Below is a small trained network, with its code and all its weights. Each question gives an input and a target symbol and asks what happens when units are switched off, that is, made to give their printed mean instead of their output.

import numpy as np


def w(rows, s, z=0):
    codes = np.array(rows[::2]) - 128.0
    scale = np.full(codes.shape[1], s)
    scale[-1] = z or s
    return codes * scale


def f(y):
    return np.maximum(y, 0)


def softmax(a):
    e = np.exp(a - a.max(-1, keepdims=True))
    return e / e.sum(-1, keepdims=True)


def log_softmax(a):
    a = a - a.max(-1, keepdims=True)
    return a - np.log(np.exp(a).sum(-1, keepdims=True))


def net(x, mask):
    ids = ['ΔΘΛΩβεζμξπσφ'.index(c) for c in x.split()]
    T = len(ids)
    res = E[ids] + P[:T]
    u = 0
    for l in range(2):
        r = res
        for j in range(2):
            rows = slice(2 * j, 2 * j + 2)
            q, k, v = (r @ M[l][rows].T for M in (Q, K, V))
            z = softmax(np.where(np.tri(T) > 0, q @ k.T / 2**0.5, -1e9)) @ v
            o = O[l][rows]
            res = res + np.where(mask[u + j], z, o[:, -1]) @ o[:, :-1]
        u += 2
        y = f(res @ A[l][:, :-1].T + A[l][:, -1])
        res = res + np.where(mask[u : u + 4], y, B[l][:, -1]) @ B[l][:, :-1]
        u += 4
    return log_softmax(res[-1] @ U[:, :-1].T + U[:, -1])


Q, K, V, O, A, B = {}, {}, {}, {}, {}, {}
E = w([
[99,91,175,108],'Δ',
[118,114,184,139],'Θ',
[220,134,60,141],'Λ',
[122,101,199,211],'Ω',
[111,120,186,138],'β',
[66,184,47,198],'ε',
[75,138,186,116],'ζ',
[11,122,85,76],'μ',
[196,146,189,59],'ξ',
[205,15,175,91],'π',
[93,219,226,42],'σ',
[119,218,150,254],'φ',
],0.012)
P = w([
[127,4,156,188],'0',
[119,72,186,181],'1',
[109,101,179,156],'2',
[98,120,160,130],'3',
[91,145,156,118],'4',
[110,161,152,98],'5',
[132,189,155,86],'6',
[134,178,149,96],'7',
[113,135,152,107],'8',
],0.0035)
Q[0] = w([
[79,125,148,121],'0.h0',
[174,160,160,139],'0.h0',
[167,74,193,102],'0.h1',
[93,112,247,116],'0.h1',
],0.014)
K[0] = w([
[141,183,103,67],'0.h0',
[74,73,119,130],'0.h0',
[201,80,182,44],'0.h1',
[143,180,136,4],'0.h1',
],0.011)
V[0] = w([
[30,44,39,107],'0.h0',
[27,166,64,98],'0.h0',
[235,114,108,104],'0.h1',
[116,77,33,254],'0.h1',
],0.0086)
O[0] = w([
[91,52,198,235,123],'0.h0',
[30,71,183,135,152],'0.h0',
[200,127,12,33,53],'0.h1',
[57,82,2,242,3],'0.h1',
],0.0064,0.0048)
A[0] = w([
[255,7,155,183,148],'0.n0',
[223,108,192,73,101],'0.n1',
[12,212,221,117,255],'0.n2',
[179,89,231,87,83],'0.n3',
],0.0068,0.0036)
B[0] = w([
[2,120,13,98,149],'0.n0',
[88,224,132,47,184],'0.n1',
[181,114,233,174,249],'0.n2',
[65,131,132,42,189],'0.n3',
],0.0064,0.015)
Q[1] = w([
[226,51,188,211],'1.h0',
[59,92,149,79],'1.h0',
[142,5,27,93],'1.h1',
[253,147,198,211],'1.h1',
],0.0049)
K[1] = w([
[48,113,110,71],'1.h0',
[155,151,139,137],'1.h0',
[112,46,92,64],'1.h1',
[255,163,154,172],'1.h1',
],0.0071)
V[1] = w([
[195,238,133,232],'1.h0',
[211,202,87,112],'1.h0',
[255,214,147,225],'1.h1',
[172,108,178,219],'1.h1',
],0.0059)
O[1] = w([
[211,117,181,253,67],'1.h0',
[122,112,194,165,2],'1.h0',
[166,175,147,228,80],'1.h1',
[234,195,100,132,137],'1.h1',
],0.0065,0.0034)
A[1] = w([
[48,65,144,255,86],'1.n0',
[83,160,93,202,154],'1.n1',
[205,82,223,168,254],'1.n2',
[164,234,132,64,165],'1.n3',
],0.0059,0.0038)
B[1] = w([
[3,185,176,133,171],'1.n0',
[47,158,102,183,161],'1.n1',
[191,50,185,201,236],'1.n2',
[140,186,53,132,254],'1.n3',
],0.0076,0.0089)
U = w([
[201,38,159,125,136],'Δ',
[18,217,88,153,41],'Θ',
[60,63,105,64,58],'Λ',
[239,163,125,142,132],'Ω',
[146,185,107,202,114],'β',
[128,118,111,128,89],'ε',
[117,212,82,79,115],'ζ',
[50,21,203,146,170],'μ',
[139,114,2,146,255],'ξ',
[144,113,114,130,121],'π',
[103,204,198,81,55],'σ',
[126,144,107,105,179],'φ',
],0.0074,0.0097)

Each question gives the input, a string of symbols that net reads in full, and the target symbol t.
The units are the heads (2 rows each of Q, K, V and O) and the neurons (one row each of A and B). Each row of codes is followed by its name. A weight is (code - 128) times the scale printed after its matrix; where a second scale follows, it is the last column's (O, A, B and U).
mask holds one flag per unit, layer by layer, with each layer's heads first. A switched-off unit (its flag False) gives its mean, the last column of its rows in O or B, instead of its output. The means were averaged over made-up inputs and are rounded, as every weight is.
A unit's drop is (log p(t) with every unit on - log p(t) with that unit switched off) / (log p(t) with every unit on - log p(t) with every unit switched off).
The circuit of an input: a set's keep is (log p(t) with only the set's units on - log p(t) with every unit switched off) / (log p(t) with every unit on - log p(t) with every unit switched off). Starting from all 12 units, units are removed one at a time, each time the one whose removal leaves the highest keep (on an exact tie, the one counted first), for as long as the keep stays at least 0.8.
circuit, biggest first: the units of the circuit, biggest drop first
unit that matters most: the unit with the biggest drop
k most important neurons: the k neurons with the biggest drops, biggest first
k most important neurons of layer l: the k neurons of layer l with the biggest drops, biggest first
which heads matter: for each layer, one digit per head in row order, 1 if its drop is at least 0.15 and else 0, layers parted by /
input μ μ σ Θ, target σ: which heads matter -> 01 / 10
input σ Ω μ β μ μ φ Ω, target Ω: unit that matters most -> 1.h1
input μ σ μ μ μ μ Θ, target μ: which heads matter -> 10 / 00
input ξ μ Δ σ Δ ε, target Θ: 3 most important neurons -> 1.n0, 1.n2, 1.n1
input Δ Λ σ φ Θ, target Ω: which heads matter -> 00 / 11
input ε σ μ σ Θ, target σ: which heads matter -> 01 / 00
input ζ φ ζ ξ, target Ω: which heads matter -> 00 / 11
input σ φ μ ζ Ω Ω μ μ, target μ: which heads matter -> 11 / 00
input Λ μ β ζ Θ β Θ ξ Δ, target ζ: which heads matter -> 11 / 00
input μ φ ζ, target Ω: 2 most important neurons of layer 0 -> 0.n3, 0.n2
input σ Θ Λ, target ξ: circuit, biggest first -> 0.n2, 0.h1
input Λ φ Ω ζ μ β ζ, target Δ: which heads matter -> 00 / 01
input Δ μ μ, target μ: which heads matter -> 10 / 00
input μ ξ ζ ζ ξ β, target ζ: which heads matter -> 11 / 10
input Λ φ φ σ Δ, target Ω: unit that matters most -> 1.h0
input ζ μ Λ μ φ σ, target Ω: 3 most important neurons -> 1.n2, 0.n2, 1.n3
input ξ ζ μ σ σ φ Θ, target Ω: 3 most important neurons of layer 1 -> 1.n2, 1.n3, 1.n0
input ζ π ξ Δ β σ π Ω, target σ: 2 most important neurons -> 0.n1, 0.n3
input μ φ Δ β, target Ω: which heads matter -> 00 / 01
input σ μ μ μ ζ ζ, target μ: 2 most important neurons of layer 1 -> 1.n2, 1.n3
input σ Δ ζ, target σ: most important neuron -> 0.n3
input μ ξ Λ β, target ζ: 2 most important neurons -> 0.n2, 1.n2
input μ μ μ Θ φ Ω Δ φ ζ, target Ω: which heads matter -> 00 / 01
input μ ζ ξ ε, target Θ: 2 most important neurons -> 1.n0, 1.n1
input ε μ Δ ξ Λ Θ, target ζ: 2 most important neurons of layer 0 -> 0.n2, 0.n1
input σ ε μ Λ μ μ μ ζ, target μ: 2 most important neurons of layer 0 -> 0.n2, 0.n1
input μ ξ ζ, target ζ: unit that matters most -> 0.h1
